In the rows, zero is written as 128.
Each name stands for a flat space through zero: a line, a plane or more. A row that begins with a name and a colon came from that space; any other row is followed by the name of the space it lies nearest, among the names in its block.
z326_z632: [136, 110, 113, 112, 131, 126, 142, 138, 142, 129, 148, 122, 122, 162, 135, 148, 142, 139, 133, 107, 134, 144, 140, 129, 129, 113, 145, 120]
z452_z984: [134, 130, 108, 111, 121, 112, 158, 97, 151, 87, 155, 110, 140, 120, 105, 142, 111, 131, 121, 90, 178, 123, 141, 121, 126, 125, 165, 82]
z767_z599: [124, 131, 153, 165, 126, 151, 108, 140, 107, 112, 126, 116, 138, 97, 117, 112, 106, 145, 99, 138, 124, 117, 110, 126, 110, 135, 104, 134]
z767_z599: [155, 145, 149, 111, 108, 129, 81, 138, 118, 146, 122, 155, 109, 114, 139, 132, 123, 130, 149, 123, 138, 108, 137, 142, 139, 157, 94, 130]
z452_z984: [109, 139, 134, 131, 91, 127, 117, 117, 93, 128, 86, 168, 162, 82, 143, 136, 108, 117, 118, 124, 128, 103, 112, 146, 139, 133, 98, 104]
z452_z984: [117, 108, 120, 129, 100, 125, 148, 139, 118, 155, 116, 143, 114, 155, 151, 135, 145, 170, 100, 120, 111, 143, 127, 159, 126, 124, 130, 148]
z452_z984: [116, 158, 110, 163, 121, 119, 143, 90, 129, 91, 144, 117, 147, 95, 107, 144, 96, 127, 115, 105, 172, 107, 136, 134, 109, 152, 147, 88]
z326_z632: [144, 151, 155, 120, 80, 119, 100, 113, 113, 138, 109, 154, 103, 87, 127, 108, 109, 160, 108, 125, 149, 99, 128, 158, 130, 173, 102, 138]
z954_z65: [119, 140, 150, 131, 74, 118, 120, 115, 101, 161, 84, 163, 104, 97, 142, 99, 123, 168, 90, 144, 115, 111, 115, 169, 130, 162, 101, 164]
z767_z599: [111, 131, 83, 164, 108, 123, 164, 111, 126, 99, 158, 124, 153, 140, 132, 190, 110, 154, 108, 68, 173, 127, 148, 154, 105, 131, 159, 70]
z767_z599: [124, 121, 126, 130, 109, 138, 114, 144, 106, 127, 119, 151, 153, 123, 148, 159, 121, 128, 129, 107, 130, 121, 126, 140, 133, 120, 107, 100]
z461_z419: [102, 127, 116, 150, 121, 121, 160, 113, 124, 136, 114, 126, 128, 130, 129, 117, 132, 142, 102, 140, 113, 135, 120, 140, 119, 127, 142, 146]
z461_z419: [125, 104, 130, 152, 146, 146, 134, 162, 127, 151, 139, 110, 106, 172, 138, 122, 151, 158, 111, 144, 91, 156, 125, 131, 112, 115, 129, 172]
z767_z599: [149, 147, 120, 111, 125, 108, 129, 106, 153, 129, 149, 124, 97, 136, 117, 129, 130, 135, 143, 115, 159, 123, 152, 134, 128, 156, 148, 127]
z452_z984: [127, 127, 127, 125, 128, 127, 132, 125, 130, 123, 129, 125, 131, 126, 125, 127, 126, 127, 126, 126, 131, 128, 127, 125, 128, 125, 132, 124]
z461_z419: [85, 161, 110, 167, 149, 117, 143, 95, 117, 133, 95, 137, 158, 100, 125, 121, 122, 73, 144, 165, 106, 117, 116, 120, 128, 134, 131, 130]
z452_z984: [115, 100, 121, 97, 129, 119, 180, 104, 146, 86, 130, 102, 158, 116, 103, 108, 121, 124, 99, 119, 142, 140, 112, 102, 135, 86, 166, 103]
z461_z419: [119, 126, 173, 195, 154, 180, 80, 172, 88, 115, 121, 106, 150, 93, 119, 101, 105, 129, 103, 167, 90, 121, 93, 108, 103, 123, 75, 153]
z326_z632: [144, 119, 106, 153, 134, 134, 135, 150, 143, 138, 177, 108, 92, 188, 137, 164, 143, 177, 123, 96, 142, 148, 158, 149, 103, 141, 149, 136]
z452_z984: [118, 153, 123, 171, 129, 131, 120, 120, 118, 129, 131, 127, 126, 117, 126, 136, 116, 132, 124, 130, 133, 117, 132, 140, 111, 154, 123, 129]
z326_z632: [101, 109, 139, 193, 169, 168, 120, 174, 103, 139, 123, 105, 144, 146, 136, 119, 137, 127, 112, 169, 66, 150, 102, 113, 105, 101, 106, 167]
z326_z632: [132, 143, 156, 147, 180, 140, 112, 126, 142, 116, 135, 87, 116, 108, 92, 72, 124, 98, 137, 183, 108, 128, 113, 86, 118, 133, 126, 167]
z954_z65: [127, 145, 83, 94, 143, 93, 144, 108, 155, 164, 126, 156, 115, 174, 151, 165, 162, 81, 195, 122, 128, 137, 161, 134, 153, 132, 155, 121]
z326_z632: [116, 149, 115, 216, 141, 147, 117, 145, 113, 141, 154, 113, 110, 150, 135, 153, 124, 163, 113, 127, 121, 131, 140, 154, 86, 162, 123, 149]
z954_z65: [110, 148, 108, 165, 147, 128, 119, 136, 118, 166, 117, 146, 123, 153, 152, 151, 146, 105, 158, 148, 97, 132, 137, 141, 124, 141, 119, 148]
z461_z419: [174, 96, 135, 33, 65, 106, 141, 118, 150, 102, 149, 139, 111, 128, 123, 137, 121, 182, 105, 58, 193, 124, 145, 144, 151, 121, 147, 83]
z461_z419: [160, 121, 170, 124, 103, 154, 84, 151, 111, 95, 144, 121, 132, 89, 114, 121, 95, 163, 101, 104, 159, 107, 120, 127, 120, 138, 94, 106]
z461_z419: [149, 118, 125, 76, 103, 112, 135, 117, 143, 117, 135, 138, 124, 128, 127, 136, 127, 137, 131, 96, 160, 125, 139, 132, 145, 124, 140, 101]
z767_z599: [144, 141, 151, 119, 132, 127, 99, 133, 129, 150, 118, 134, 100, 121, 127, 101, 134, 124, 141, 155, 114, 122, 127, 127, 134, 149, 109, 162]
z767_z599: [120, 147, 105, 166, 131, 118, 151, 106, 140, 125, 151, 110, 108, 141, 118, 137, 125, 151, 115, 119, 146, 130, 144, 144, 104, 155, 157, 133]
z326_z632: [139, 130, 139, 143, 121, 135, 114, 139, 124, 138, 138, 124, 104, 134, 129, 123, 127, 159, 114, 128, 128, 128, 132, 141, 116, 147, 119, 148]
z954_z65: [109, 142, 135, 161, 100, 130, 118, 128, 98, 158, 96, 155, 120, 113, 147, 123, 125, 151, 105, 143, 106, 118, 118, 162, 120, 153, 102, 155]
z452_z984: [137, 96, 141, 44, 89, 118, 125, 134, 118, 129, 91, 170, 156, 112, 148, 130, 133, 112, 135, 110, 128, 124, 115, 126, 172, 91, 110, 97]
z954_z65: [115, 138, 111, 165, 147, 136, 125, 134, 121, 128, 136, 125, 142, 137, 134, 153, 126, 113, 141, 127, 123, 129, 133, 128, 116, 130, 127, 118]
z767_z599: [133, 135, 136, 139, 138, 128, 132, 117, 139, 114, 141, 104, 115, 118, 105, 104, 119, 138, 114, 137, 137, 126, 127, 119, 116, 139, 139, 140]
z461_z419: [135, 115, 142, 128, 149, 146, 109, 156, 124, 131, 131, 120, 132, 137, 131, 124, 135, 118, 138, 141, 107, 136, 121, 112, 130, 112, 112, 139]
z326_z632: [117, 143, 132, 187, 160, 146, 117, 138, 122, 130, 139, 103, 122, 130, 119, 118, 124, 128, 124, 155, 109, 131, 124, 121, 102, 141, 122, 155]
z954_z65: [119, 134, 115, 102, 68, 100, 148, 98, 117, 144, 98, 171, 125, 114, 147, 139, 125, 153, 109, 103, 147, 114, 133, 170, 142, 145, 131, 114]
z954_z65: [132, 121, 144, 159, 186, 158, 103, 166, 130, 132, 145, 95, 123, 149, 121, 112, 140, 107, 147, 167, 89, 145, 120, 94, 115, 113, 114, 163]
z954_z65: [139, 119, 158, 131, 148, 145, 109, 149, 129, 130, 130, 107, 113, 125, 116, 92, 131, 132, 121, 158, 106, 134, 115, 109, 124, 124, 113, 163]
[114, 106, 127, 98, 109, 127, 138, 133, 113, 130, 97, 154, 161, 120, 146, 136, 132, 113, 126, 122, 114, 130, 113, 128, 150, 95, 117, 108] | z326_z632
[148, 138, 130, 95, 155, 112, 134, 104, 165, 109, 148, 103, 113, 124, 97, 102, 129, 100, 153, 138, 149, 127, 138, 96, 137, 130, 154, 127] | z326_z632
[176, 151, 125, 147, 127, 134, 85, 149, 142, 139, 186, 120, 73, 164, 132, 166, 127, 170, 150, 91, 168, 122, 172, 153, 106, 181, 124, 129] | z461_z419
[122, 125, 130, 115, 107, 119, 129, 130, 118, 161, 101, 154, 114, 135, 148, 121, 143, 139, 124, 139, 107, 130, 125, 149, 139, 133, 118, 152] | z954_z65
[130, 121, 130, 101, 97, 123, 121, 130, 115, 137, 108, 159, 137, 120, 146, 140, 128, 130, 129, 113, 131, 121, 126, 143, 145, 124, 113, 113] | z452_z984
[109, 126, 108, 149, 130, 127, 147, 128, 123, 136, 126, 131, 135, 145, 139, 145, 135, 130, 123, 126, 117, 137, 130, 138, 121, 122, 138, 128] | z767_z599
[131, 149, 123, 134, 116, 121, 97, 141, 113, 187, 106, 171, 98, 150, 165, 146, 150, 125, 160, 141, 103, 123, 143, 161, 137, 160, 101, 159] | z767_z599
[129, 153, 113, 140, 146, 119, 124, 113, 139, 127, 140, 125, 124, 130, 122, 141, 126, 104, 156, 129, 141, 121, 143, 124, 125, 146, 138, 120] | z954_z65
[114, 89, 118, 129, 140, 147, 139, 168, 117, 141, 124, 131, 149, 169, 154, 151, 151, 127, 127, 126, 90, 155, 119, 124, 132, 82, 123, 130] | z954_z65
[145, 96, 120, 79, 142, 123, 147, 139, 156, 122, 148, 114, 123, 165, 126, 132, 149, 126, 141, 114, 131, 151, 137, 109, 142, 94, 153, 121] | z326_z632
[84, 117, 115, 166, 109, 126, 180, 107, 113, 117, 108, 119, 150, 114, 123, 114, 119, 157, 68, 133, 116, 135, 106, 143, 110, 115, 147, 134] | z452_z984
[125, 86, 144, 121, 166, 144, 142, 168, 139, 161, 124, 101, 101, 179, 133, 85, 170, 140, 118, 177, 60, 171, 111, 107, 128, 90, 132, 201] | z452_z984
[121, 131, 151, 121, 154, 133, 121, 121, 128, 117, 107, 116, 144, 95, 108, 85, 123, 87, 136, 170, 106, 123, 104, 93, 138, 113, 118, 142] | z326_z632
[136, 132, 149, 92, 120, 130, 94, 132, 113, 125, 98, 157, 155, 91, 134, 124, 118, 85, 156, 135, 126, 108, 115, 113, 156, 119, 94, 106] | z452_z984
[117, 145, 135, 176, 106, 146, 86, 156, 84, 166, 104, 166, 127, 124, 164, 155, 125, 143, 128, 132, 103, 114, 126, 166, 119, 156, 79, 143] | z767_z599
[122, 113, 119, 131, 135, 136, 135, 142, 125, 123, 133, 125, 144, 143, 135, 144, 133, 125, 128, 120, 121, 138, 126, 123, 127, 107, 131, 117] | z954_z65
[130, 141, 133, 162, 142, 142, 120, 122, 127, 87, 153, 100, 145, 101, 102, 130, 99, 128, 116, 118, 155, 116, 126, 113, 107, 136, 130, 103] | z954_z65
[165, 106, 129, 81, 160, 135, 101, 168, 151, 144, 154, 125, 111, 180, 141, 147, 158, 106, 182, 122, 119, 148, 147, 106, 147, 106, 124, 130] | z461_z419
[83, 136, 116, 174, 120, 122, 167, 102, 113, 133, 100, 126, 140, 112, 125, 108, 123, 138, 88, 152, 105, 130, 109, 142, 112, 131, 140, 150] | z461_z419
[106, 150, 120, 175, 120, 125, 140, 108, 117, 129, 121, 126, 127, 112, 124, 124, 116, 142, 105, 136, 129, 119, 125, 146, 108, 152, 132, 138] | z461_z419
[145, 122, 134, 107, 153, 126, 131, 128, 153, 120, 147, 103, 112, 140, 110, 108, 136, 120, 140, 137, 131, 138, 132, 105, 131, 121, 144, 139] | z326_z632
[105, 151, 91, 159, 140, 119, 130, 126, 120, 164, 118, 155, 131, 157, 158, 170, 146, 100, 165, 132, 109, 130, 145, 148, 128, 141, 129, 129] | z954_z65
[137, 94, 141, 118, 142, 150, 133, 150, 133, 90, 151, 96, 150, 129, 112, 122, 120, 136, 109, 115, 134, 140, 116, 100, 123, 90, 133, 109] | z954_z65
[94, 134, 113, 130, 81, 112, 167, 79, 109, 83, 102, 144, 185, 65, 117, 137, 89, 127, 87, 96, 167, 103, 111, 140, 130, 120, 141, 65] | z452_z984

Rows lie near named flat spaces through zero. A row that begins with a name and a colon came from that space; any other row is followed by the name of its block's space that it lies nearest.
z74z532: [109, 113, 107, 125, 135, 142, 139, 138, 135, 127, 136, 168, 114, 114, 130, 144, 103, 141, 113, 117, 139, 114, 133, 118, 130, 158, 146, 123]
z759z949: [132, 116, 130, 131, 132, 153, 113, 139, 107, 121, 134, 117, 108, 132, 154, 116, 127, 106, 133, 116, 125, 138, 132, 137, 120, 142, 126, 137]
z310z684: [135, 113, 130, 122, 136, 136, 131, 130, 140, 114, 143, 147, 123, 130, 130, 122, 109, 138, 114, 122, 140, 124, 113, 126, 121, 141, 135, 107]
z74z532: [142, 142, 138, 129, 160, 102, 94, 114, 184, 111, 124, 123, 120, 95, 110, 130, 143, 142, 121, 154, 133, 134, 144, 135, 141, 95, 106, 131]
z74z532: [137, 127, 141, 127, 144, 116, 99, 104, 160, 108, 116, 131, 126, 109, 110, 132, 133, 137, 107, 121, 117, 109, 151, 131, 126, 94, 151, 139]
z283z42: [105, 155, 112, 137, 88, 104, 173, 154, 109, 178, 98, 167, 188, 145, 119, 164, 124, 137, 149, 167, 137, 117, 122, 109, 173, 133, 116, 124]
z759z949: [92, 127, 97, 109, 118, 122, 164, 119, 125, 138, 136, 119, 119, 114, 111, 144, 126, 152, 127, 106, 125, 123, 124, 111, 86, 145, 128, 127]
z759z949: [124, 136, 125, 121, 118, 87, 155, 103, 161, 132, 119, 144, 165, 124, 99, 149, 130, 159, 112, 146, 140, 100, 114, 112, 124, 106, 129, 100]
z74z532: [124, 120, 114, 139, 151, 115, 141, 98, 157, 122, 149, 157, 104, 116, 97, 135, 126, 148, 98, 119, 139, 101, 132, 121, 153, 142, 172, 118]
z283z42: [150, 167, 153, 139, 123, 108, 130, 139, 130, 148, 122, 131, 154, 154, 81, 110, 133, 140, 152, 149, 113, 157, 123, 132, 190, 100, 132, 138]
z759z949: [119, 125, 118, 134, 135, 136, 128, 112, 113, 129, 139, 109, 97, 126, 121, 122, 141, 119, 126, 103, 115, 127, 142, 130, 124, 138, 152, 148]
z310z684: [122, 114, 106, 131, 169, 154, 120, 132, 138, 113, 173, 123, 55, 106, 131, 109, 124, 127, 125, 108, 139, 155, 131, 135, 130, 175, 127, 132]
z283z42: [103, 126, 129, 95, 108, 171, 102, 205, 109, 130, 90, 163, 156, 111, 157, 147, 77, 136, 151, 118, 111, 151, 149, 123, 98, 127, 101, 155]
z310z684: [134, 93, 130, 130, 123, 117, 132, 88, 147, 106, 121, 152, 147, 126, 151, 149, 124, 126, 81, 124, 148, 63, 121, 121, 100, 121, 159, 94]
z310z684: [118, 158, 133, 116, 107, 118, 128, 151, 117, 148, 101, 110, 158, 128, 113, 134, 133, 136, 160, 140, 108, 154, 136, 125, 125, 101, 98, 150]
z759z949: [125, 133, 131, 122, 92, 137, 134, 183, 102, 150, 97, 141, 184, 142, 183, 145, 115, 109, 159, 175, 147, 141, 110, 126, 124, 134, 60, 112]
z310z684: [125, 118, 125, 128, 121, 146, 117, 146, 109, 128, 120, 120, 128, 127, 171, 131, 128, 104, 137, 136, 135, 132, 129, 134, 112, 140, 101, 130]
z283z42: [122, 123, 118, 137, 169, 151, 78, 149, 153, 114, 127, 149, 83, 84, 146, 136, 123, 118, 125, 134, 132, 139, 170, 139, 152, 141, 121, 159]
z283z42: [146, 113, 142, 120, 161, 157, 84, 123, 131, 92, 154, 81, 70, 115, 142, 89, 135, 112, 128, 97, 114, 161, 135, 149, 92, 127, 120, 144]
z74z532: [147, 151, 150, 134, 120, 85, 126, 92, 147, 130, 110, 100, 159, 136, 97, 126, 160, 133, 127, 147, 117, 118, 128, 130, 137, 75, 128, 127]
z759z949: [141, 102, 140, 109, 136, 163, 107, 166, 135, 101, 138, 150, 127, 126, 166, 115, 88, 129, 124, 126, 144, 144, 109, 133, 99, 145, 102, 103]
z283z42: [139, 138, 127, 158, 160, 109, 110, 104, 162, 128, 133, 150, 106, 112, 103, 133, 146, 127, 112, 146, 135, 113, 152, 134, 193, 123, 156, 140]
z759z949: [134, 106, 129, 122, 153, 122, 129, 89, 166, 98, 151, 149, 104, 116, 94, 123, 113, 158, 85, 94, 129, 98, 126, 122, 115, 125, 183, 111]
z310z684: [146, 77, 134, 146, 121, 167, 132, 131, 96, 114, 143, 172, 128, 161, 189, 123, 101, 92, 97, 117, 156, 87, 106, 133, 135, 174, 167, 93]
z283z42: [132, 132, 126, 134, 121, 120, 146, 112, 110, 136, 141, 94, 121, 144, 129, 115, 150, 116, 137, 127, 128, 135, 113, 131, 122, 134, 120, 122]
z310z684: [124, 135, 130, 118, 126, 84, 135, 84, 170, 119, 111, 126, 153, 109, 92, 150, 141, 158, 103, 131, 124, 92, 134, 116, 107, 84, 143, 119]
z759z949: [133, 154, 133, 134, 129, 103, 129, 120, 139, 140, 122, 111, 137, 127, 102, 127, 149, 134, 142, 147, 122, 141, 132, 129, 150, 106, 115, 137]
z759z949: [74, 154, 87, 119, 86, 104, 187, 144, 105, 180, 100, 143, 168, 123, 110, 176, 129, 150, 151, 142, 126, 117, 132, 100, 126, 140, 112, 137]
z74z532: [111, 138, 129, 113, 102, 101, 137, 124, 145, 137, 85, 155, 185, 117, 108, 166, 118, 155, 117, 136, 119, 93, 141, 111, 114, 88, 138, 130]
z283z42: [99, 134, 101, 154, 111, 126, 139, 122, 92, 162, 104, 133, 128, 125, 145, 161, 153, 98, 135, 134, 122, 100, 162, 124, 157, 144, 147, 162]
z74z532: [133, 113, 115, 149, 107, 125, 177, 114, 92, 147, 150, 127, 136, 167, 159, 125, 140, 102, 125, 143, 159, 108, 87, 124, 140, 171, 127, 88]
z310z684: [152, 111, 147, 129, 126, 125, 141, 119, 142, 114, 140, 167, 151, 153, 117, 119, 103, 143, 102, 126, 143, 105, 99, 124, 142, 128, 161, 89]
z74z532: [127, 148, 118, 139, 119, 112, 172, 121, 110, 155, 152, 111, 124, 156, 98, 113, 143, 133, 147, 134, 131, 148, 101, 123, 157, 148, 128, 118]
z310z684: [114, 121, 104, 116, 165, 139, 115, 129, 155, 109, 157, 109, 69, 87, 131, 122, 130, 138, 127, 117, 137, 153, 135, 131, 100, 153, 100, 132]
z74z532: [140, 137, 149, 125, 114, 110, 113, 115, 132, 125, 102, 109, 160, 132, 129, 131, 143, 123, 129, 139, 117, 118, 133, 132, 116, 85, 120, 132]
z283z42: [132, 107, 135, 112, 148, 141, 101, 134, 164, 96, 128, 160, 122, 103, 132, 133, 97, 148, 102, 116, 134, 117, 136, 127, 107, 122, 137, 119]
[137, 157, 117, 163, 152, 119, 125, 122, 113, 151, 155, 76, 78, 131, 128, 104, 181, 93, 163, 157, 133, 173, 134, 146, 183, 150, 94, 151] | z283z42
[112, 166, 122, 126, 131, 134, 123, 180, 125, 156, 118, 146, 128, 119, 96, 130, 115, 146, 167, 141, 111, 178, 147, 126, 177, 130, 109, 164] | z759z949
[127, 139, 131, 99, 130, 114, 137, 156, 171, 121, 128, 152, 156, 113, 108, 134, 98, 173, 133, 150, 143, 150, 104, 117, 112, 117, 85, 98] | z759z949
[137, 141, 135, 160, 131, 131, 110, 116, 99, 143, 121, 111, 112, 142, 127, 119, 158, 92, 139, 127, 109, 128, 157, 142, 178, 123, 157, 167] | z759z949
[133, 124, 124, 127, 125, 129, 143, 113, 109, 127, 151, 79, 108, 141, 141, 107, 149, 113, 138, 122, 132, 145, 105, 133, 98, 142, 105, 116] | z283z42
[138, 139, 141, 121, 119, 109, 106, 142, 148, 126, 96, 116, 169, 114, 161, 143, 140, 119, 140, 178, 143, 132, 126, 133, 113, 95, 60, 116] | z74z532
[129, 132, 129, 132, 132, 133, 137, 116, 114, 130, 145, 117, 107, 141, 98, 110, 131, 133, 129, 99, 110, 136, 129, 129, 139, 132, 165, 142] | z74z532
[157, 109, 149, 156, 116, 127, 113, 100, 104, 123, 114, 116, 147, 155, 177, 126, 155, 77, 113, 144, 138, 89, 127, 142, 139, 118, 141, 117] | z759z949
[102, 170, 122, 108, 112, 114, 132, 152, 122, 153, 104, 102, 143, 115, 88, 136, 135, 151, 167, 128, 95, 168, 147, 121, 121, 100, 100, 167] | z310z684
[117, 127, 110, 133, 152, 137, 109, 154, 151, 127, 129, 155, 107, 94, 147, 144, 119, 128, 130, 152, 147, 137, 145, 130, 149, 150, 100, 133] | z283z42
[103, 160, 111, 104, 146, 112, 133, 133, 159, 133, 137, 109, 102, 94, 64, 127, 128, 175, 146, 113, 105, 170, 142, 119, 116, 115, 114, 154] | z310z684
[118, 120, 122, 144, 106, 128, 127, 111, 97, 141, 101, 121, 143, 134, 159, 150, 150, 94, 123, 128, 122, 90, 149, 129, 126, 123, 145, 145] | z310z684
[160, 98, 154, 127, 154, 154, 92, 132, 150, 88, 144, 156, 113, 130, 144, 106, 99, 126, 100, 116, 138, 122, 121, 140, 129, 129, 150, 109] | z759z949
[156, 144, 157, 116, 112, 128, 142, 123, 94, 127, 152, 51, 128, 174, 111, 72, 147, 121, 160, 111, 106, 180, 87, 140, 98, 112, 105, 120] | z283z42
[122, 117, 124, 123, 91, 115, 172, 93, 93, 137, 128, 99, 152, 160, 132, 129, 142, 122, 120, 108, 124, 98, 101, 118, 85, 127, 147, 107] | z283z42
[139, 157, 146, 104, 135, 83, 137, 116, 189, 119, 128, 130, 157, 118, 55, 123, 120, 189, 125, 140, 122, 144, 110, 117, 125, 79, 117, 108] | z310z684
[127, 111, 126, 123, 129, 126, 129, 115, 140, 115, 127, 137, 132, 121, 139, 137, 123, 131, 108, 125, 138, 104, 125, 124, 107, 128, 134, 112] | z310z684
[128, 113, 138, 124, 92, 147, 140, 151, 93, 136, 106, 158, 173, 157, 156, 137, 101, 118, 126, 123, 128, 107, 116, 122, 120, 132, 142, 116] | z310z684
[143, 115, 135, 147, 121, 119, 145, 85, 111, 127, 140, 117, 126, 157, 122, 117, 146, 113, 108, 112, 127, 96, 116, 130, 137, 129, 175, 116] | z74z532
